Here is a tiny trained network, its code and every weight. The questions are about switching its units off for an input and a target symbol, where a switched-off unit gives its printed mean instead of its output.

import numpy as np


def w(rows, s, z=0):
    codes = np.array(rows[::2]) - 128.0
    scale = np.full(codes.shape[1], s)
    scale[-1] = z or s
    return codes * scale


def f(y):
    return np.maximum(y, 0)


def softmax(a):
    e = np.exp(a - a.max(-1, keepdims=True))
    return e / e.sum(-1, keepdims=True)


def log_softmax(a):
    a = a - a.max(-1, keepdims=True)
    return a - np.log(np.exp(a).sum(-1, keepdims=True))


def net(x, mask):
    ids = ['Θαδεηλμξπτφ'.index(c) for c in x.split()]
    T = len(ids)
    res = E[ids] + P[:T]
    u = 0
    for l in range(2):
        r = res
        for j in range(2):
            rows = slice(2 * j, 2 * j + 2)
            q, k, v = (r @ M[l][rows].T for M in (Q, K, V))
            z = softmax(np.where(np.tri(T) > 0, q @ k.T / 2**0.5, -1e9)) @ v
            o = O[l][rows]
            res = res + np.where(mask[u + j], z, o[:, -1]) @ o[:, :-1]
        u += 2
        y = f(res @ A[l][:, :-1].T + A[l][:, -1])
        res = res + np.where(mask[u : u + 8], y, B[l][:, -1]) @ B[l][:, :-1]
        u += 8
    return log_softmax(res[-1] @ U[:, :-1].T + U[:, -1])


Q, K, V, O, A, B = {}, {}, {}, {}, {}, {}
E = w([
[145,113,135,78,92,56,150,127,113,61,112],'Θ',
[207,134,105,125,107,160,144,235,116,112,70],'α',
[155,88,195,205,167,90,188,98,62,104,207],'δ',
[105,181,229,148,105,55,184,126,113,151,46],'ε',
[159,80,123,185,83,52,43,160,176,134,100],'η',
[86,120,154,132,177,109,73,23,143,187,178],'λ',
[125,104,150,229,206,194,157,156,159,116,144],'μ',
[161,155,82,74,126,181,161,145,129,10,154],'ξ',
[123,146,170,155,139,190,125,81,127,132,158],'π',
[91,87,151,155,93,45,125,181,118,131,2],'τ',
[128,171,237,149,62,79,102,127,185,187,120],'φ',
],0.015)
P = w([
[133,250,14,92,75,138,130,166,69,217,137],'0',
[202,41,140,134,146,172,114,21,167,117,53],'1',
[69,199,156,93,146,164,2,176,60,141,104],'2',
[166,35,168,196,102,174,161,45,134,101,35],'3',
[26,186,195,166,141,120,51,165,87,116,136],'4',
[186,22,177,214,53,193,172,94,142,134,20],'5',
[20,132,204,239,196,60,129,175,84,72,207],'6',
],0.0078)
Q[0] = w([
[76,109,165,199,253,188,88,131,177,147,64],'L0H1',
[113,159,161,120,141,47,120,108,79,133,39],'L0H1',
[163,132,141,98,132,113,110,154,80,133,180],'L0H2',
[187,45,172,145,123,164,128,94,75,151,69],'L0H2',
],0.014)
K[0] = w([
[131,90,183,211,247,157,71,151,135,188,20],'L0H1',
[154,72,197,84,157,5,104,136,57,171,52],'L0H1',
[186,103,207,95,101,130,137,120,122,110,161],'L0H2',
[180,129,28,181,139,113,166,87,65,207,107],'L0H2',
],0.013)
V[0] = w([
[78,192,183,228,94,55,54,117,200,200,178],'L0H1',
[254,209,140,114,28,184,65,37,172,145,117],'L0H1',
[192,152,42,144,77,9,138,74,56,146,221],'L0H2',
[184,168,214,60,170,211,173,75,31,193,196],'L0H2',
],0.008)
O[0] = w([
[186,122,25,90,195,175,161,166,139,22,194,110],'L0H1',
[122,83,122,231,156,78,189,153,67,118,138,3],'L0H1',
[57,62,115,123,67,196,179,186,100,90,130,118],'L0H2',
[158,93,84,167,3,96,65,239,127,158,21,161],'L0H2',
],0.0058,0.003)
A[0] = w([
[96,111,242,165,157,117,41,121,114,137,53,133],'L0N1',
[74,255,28,43,72,49,253,104,159,212,105,5],'L0N2',
[227,84,207,186,70,91,157,56,159,161,132,190],'L0N3',
[87,31,168,111,8,104,169,91,108,84,143,192],'L0N4',
[134,127,159,15,102,63,74,117,178,14,121,67],'L0N5',
[98,61,217,200,176,128,145,56,131,159,121,141],'L0N6',
[165,216,169,68,161,178,152,165,33,186,240,65],'L0N7',
[142,110,133,187,100,72,60,44,216,160,175,87],'L0N8',
],0.0076,0.0028)
B[0] = w([
[132,95,68,155,184,137,183,109,106,55,248,254],'L0N1',
[107,72,130,36,170,229,165,227,2,38,10,143],'L0N2',
[76,125,53,30,132,146,60,71,146,58,53,236],'L0N3',
[178,150,139,219,237,202,139,191,201,150,159,225],'L0N4',
[167,69,108,216,72,171,67,172,87,148,151,167],'L0N5',
[205,175,114,124,30,86,110,184,123,105,66,250],'L0N6',
[73,84,90,107,36,116,56,184,125,143,99,159],'L0N7',
[142,171,161,96,86,154,173,203,101,107,46,169],'L0N8',
],0.0075,0.0087)
Q[1] = w([
[160,114,114,97,122,153,184,107,154,96,75],'L1H1',
[109,148,126,112,119,126,124,165,105,143,178],'L1H1',
[144,162,155,154,91,75,103,181,60,104,185],'L1H2',
[147,99,105,91,100,252,141,96,117,85,67],'L1H2',
],0.018)
K[1] = w([
[118,165,6,96,135,168,195,141,97,129,135],'L1H1',
[111,105,167,144,130,117,93,102,127,94,130],'L1H1',
[68,92,225,157,84,72,68,155,161,50,159],'L1H2',
[104,152,41,93,72,179,175,177,100,202,175],'L1H2',
],0.015)
V[1] = w([
[134,143,92,87,194,100,136,158,204,79,247],'L1H1',
[192,179,80,210,36,164,71,89,110,212,103],'L1H1',
[127,64,52,31,39,76,167,126,83,164,153],'L1H2',
[213,125,175,119,26,166,225,195,108,68,175],'L1H2',
],0.011)
O[1] = w([
[190,79,107,115,175,211,198,201,62,101,90,115],'L1H1',
[2,128,185,141,147,186,54,110,121,211,21,132],'L1H1',
[217,151,209,71,148,130,46,189,156,245,116,75],'L1H2',
[71,158,89,39,178,83,133,161,152,185,79,246],'L1H2',
],0.0072,0.014)
A[1] = w([
[119,164,126,124,69,71,126,184,31,66,196,255],'L1N1',
[64,80,89,95,171,125,144,116,116,149,57,160],'L1N2',
[169,196,155,115,133,160,163,209,40,87,193,177],'L1N3',
[177,38,237,144,143,132,116,10,193,139,38,98],'L1N4',
[73,132,248,236,247,99,212,119,131,106,245,116],'L1N5',
[158,151,215,150,169,70,84,83,175,220,211,8],'L1N6',
[193,122,100,134,141,137,254,53,192,112,122,3],'L1N7',
[106,200,129,57,142,128,102,182,105,142,237,33],'L1N8',
],0.0091,0.0024)
B[1] = w([
[136,129,126,131,157,252,96,110,180,146,138,228],'L1N1',
[174,138,154,136,104,124,86,95,86,123,170,253],'L1N2',
[75,161,162,148,127,49,116,120,112,118,103,216],'L1N3',
[113,84,157,130,94,124,175,90,158,156,142,181],'L1N4',
[171,113,137,105,129,61,122,119,221,101,118,172],'L1N5',
[114,184,119,171,164,163,227,115,79,101,105,148],'L1N6',
[104,97,145,70,95,120,148,153,69,208,176,190],'L1N7',
[139,95,103,207,82,155,95,105,104,136,102,176],'L1N8',
],0.013)
U = w([
[54,183,64,178,161,234,39,174,76,116,157,221],'Θ',
[88,205,105,129,150,79,79,98,215,45,199,224],'α',
[108,145,127,124,112,122,151,149,114,85,116,103],'δ',
[163,158,16,188,119,131,166,116,145,112,109,74],'ε',
[144,116,105,174,112,180,154,162,206,163,121,96],'η',
[83,118,128,159,113,114,84,97,176,170,171,2],'λ',
[88,90,3,100,127,153,152,116,159,164,135,156],'μ',
[195,148,83,77,193,170,117,83,143,132,81,95],'ξ',
[191,194,147,157,77,162,127,114,139,112,226,50],'π',
[80,158,88,125,169,158,160,73,161,158,110,73],'τ',
[128,67,66,137,53,155,168,62,100,60,81,111],'φ',
],0.0045,0.004)

Each question gives the input, a string of symbols that net reads in full, and the target symbol t.
The units are the heads (2 rows each of Q, K, V and O) and the neurons (one row each of A and B). Each row of codes is followed by its name. A weight is (code - 128) times the scale printed after its matrix; where a second scale follows, it is the last column's (O, A, B and U).
mask holds one flag per unit, layer by layer, with each layer's heads first. A switched-off unit (its flag False) gives its mean, the last column of its rows in O or B, instead of its output. The means were averaged over made-up inputs and are rounded, as every weight is.
A unit's drop is (log p(t) with every unit on - log p(t) with that unit switched off) / (log p(t) with every unit on - log p(t) with every unit switched off).
The circuit of an input: a set's keep is (log p(t) with only the set's units on - log p(t) with every unit switched off) / (log p(t) with every unit on - log p(t) with every unit switched off). Starting from the 12 units with the biggest drops (on a tie, the unit counted first), units are removed one at a time, each time the one whose removal leaves the highest keep (on an exact tie, the one counted first), for as long as the keep stays at least 0.8.
units of the circuit, in order: the units of the circuit, biggest drop first
most important unit: the unit with the biggest drop
k most important neurons: the k neurons with the biggest drops, biggest first
k most important neurons of layer l: the k neurons of layer l with the biggest drops, biggest first
heads that matter: for each layer, one digit per head in row order, 1 if its drop is at least 0.15 and else 0, layers parted by /
input α Θ λ ε δ τ, target τ: 2 most important neurons of layer 1 => [L1N6 L1N4]
input φ ε μ μ δ μ ε, target α: heads that matter => 10 / 00
input δ π μ α μ τ, target Θ: 2 most important neurons => [L0N4 L1N2]
input λ ξ τ δ μ μ μ, target α: heads that matter => 00 / 00
input μ μ μ μ μ δ, target φ: units of the circuit, in order => [L1H2 L0N6]
input ξ α ε, target Θ: most important unit => L0N4
input λ μ δ η, target η: heads that matter => 11 / 01
input φ μ λ φ, target ξ: heads that matter => 10 / 01
input Θ ξ δ η, target μ: 4 most important neurons => [L0N4 L0N2 L1N7 L0N6]
input φ ε μ δ, target ξ: heads that matter => 10 / 01
input μ Θ Θ μ Θ, target α: heads that matter => 10 / 00
input η μ Θ δ, target δ: units of the circuit, in order => [L0H2 L1H1 L1N3 L0H1]
input τ Θ μ ε, target π: 3 most important neurons => [L0N6 L0N2 L1N7]
input δ μ μ μ τ δ, target Θ: units of the circuit, in order => [L0H2 L0N4 L1H1]
input δ μ Θ π, target Θ: heads that matter => 01 / 11
input μ μ Θ ε, target φ: heads that matter => 01 / 11
input Θ ε Θ μ Θ μ, target μ: 4 most important neurons of layer 0 => [L0N4 L0N2 L0N6 L0N3]
input ε Θ μ α Θ μ, target ε: heads that matter => 00 / 11
input Θ Θ λ Θ δ δ ξ, target Θ: 3 most important neurons => [L0N7 L0N5 L1N5]
input μ ε ξ π Θ δ, target φ: most important unit => L0N3
input μ Θ τ μ ξ α τ, target α: 2 most important neurons => [L1N5 L0N6]
input η ξ μ τ ξ, target α: 4 most important neurons => [L1N5 L0N6 L1N3 L0N3]
input τ Θ π η, target π: units of the circuit, in order => [L1H1 L0H2 L0N2 L1N7]
input μ δ μ μ ξ μ δ, target α: units of the circuit, in order => [L1N5]
input ε φ Θ ξ μ α, target ε: 3 most important neurons => [L0N2 L1N6 L0N4]
input Θ ξ δ π Θ δ, target μ: 3 most important neurons => [L0N3 L0N4 L0N2]
input λ μ λ τ α Θ, target η: units of the circuit, in order => [L0N4 L1H2 L0H2]
input φ δ τ δ μ ξ, target ξ: 3 most important neurons of layer 0 => [L0N3 L0N4 L0N7]
input α μ π δ δ μ μ, target α: 2 most important neurons of layer 1 => [L1N5 L1N8]
input δ μ Θ μ η, target Θ: 2 most important neurons => [L0N5 L0N4]
